Questions about the array below. Rows and columns are numbered from 0.
1) Give the minimum.
2) Give the entry in row 0 and column 0.
3) Give the top entry of the column that holds the smallest entry.
4) Give the entry directly above the largest entry.
5) Give the entry in row 0 and column 1.
6) Give the entry in row 0 and column 2.
7) Give the bottom-right entry.
8) Give the entry in row 1 and column 2.
[[-17, 5, 21, -22, -8, 3, 5, 4, 0, -30, -2, 13, 2, -6, 16],
 [20, -10, -1, -18, 1, -31, -23, 21, -2, 10, 16, 11, -11, 26, -2]]
1) -31
2) -17
3) 3
4) -6
5) 5
6) 21
7) -2
8) -1

Read these off the grid that follows.
1) Which number is the last entry, reading row by row?
2) Which number is the entry directly below the largest entry?
3) Which number is the 1st entry, reading row by row?
4) Which number is the fifth entry from the end, reading row by row?
5) Which number is the bottom-left entry?
[[-27  21  30  14 -23  25]
 [ 18  23 -35  29  -7  22]]
1) 22
2) -35
3) -27
4) 23
5) 18

[[4, 11, -2, -8, 15, 6, -27, 7],
 [25, 29, 34, 8, 28, 2, 28, 18],
 [-7, -6, -17, -5, -3, 7, -29, -2]]
Which number is the entry in the top-right corner?
A: 7
The bottom-left entry -> -7
Which number is the last entry, reading row by row?
A: -2
The first entry, reading row by row -> 4
The 4th entry, reading row by row -> -8
The entry directly above the largest entry: -2
Which number is the bottom entry of the column that holds the smallest entry?
A: -29
The 2nd largest entry is 29
Which number is the entry directly below 6?
A: 2
Which number is the entry directly above -29?
A: 28
Which number is the entry directly above -17?
A: 34
The entry just right of -8: 15
